m =
[[134 136 140 130 132 153 123 121 133 141 121 121 128 128]
 [124 126 132 149 123 113 131 136 111 111 132 131 114 128]
 [121 147 130 123 126 137 123 125 123 127 118 125 123 130]
 [122 103 114 142 140 119 134 142 132 127 136 145 126 115]
 [124 123 126 103 122 147 134 109 140 154 131 130 142 150]
 [129 131 134 109 125 147 130 131 137 142 136 126 133 143]
 [137 158 148 122 120 141 120 114 121 124 115 108 111 109]
 [130 127 131 108 127 151 130 114 128 147 134 120 144 155]
 [127 110 131 130 113 120 138 150 140 121 149 149 143 136]
 [131 115 120 133 122 120 131 137 125 117 138 141 125 125]
 [128 127 126 128 128 121 129 128 121 118 126 128 128 125]]
Counting starts at 1.
The entry at row 1, column 3: 140
The entry in row 1 and column 1 is 134
Give the entry at row 1, column 2.
Answer: 136
The entry in row 3 and column 1: 121
Give the bottom-right entry.
Answer: 125
The entry at row 2, column 1: 124
Give the entry just left of 153.
Answer: 132
The bottom-left entry: 128
Give the top-right entry.
Answer: 128
Give the largest entry.
Answer: 158
Give the entry directly above the largest entry.
Answer: 131
The entry at row 2, column 3 is 132
The entry at row 3, column 2 is 147
The entry directly below the largest entry -> 127
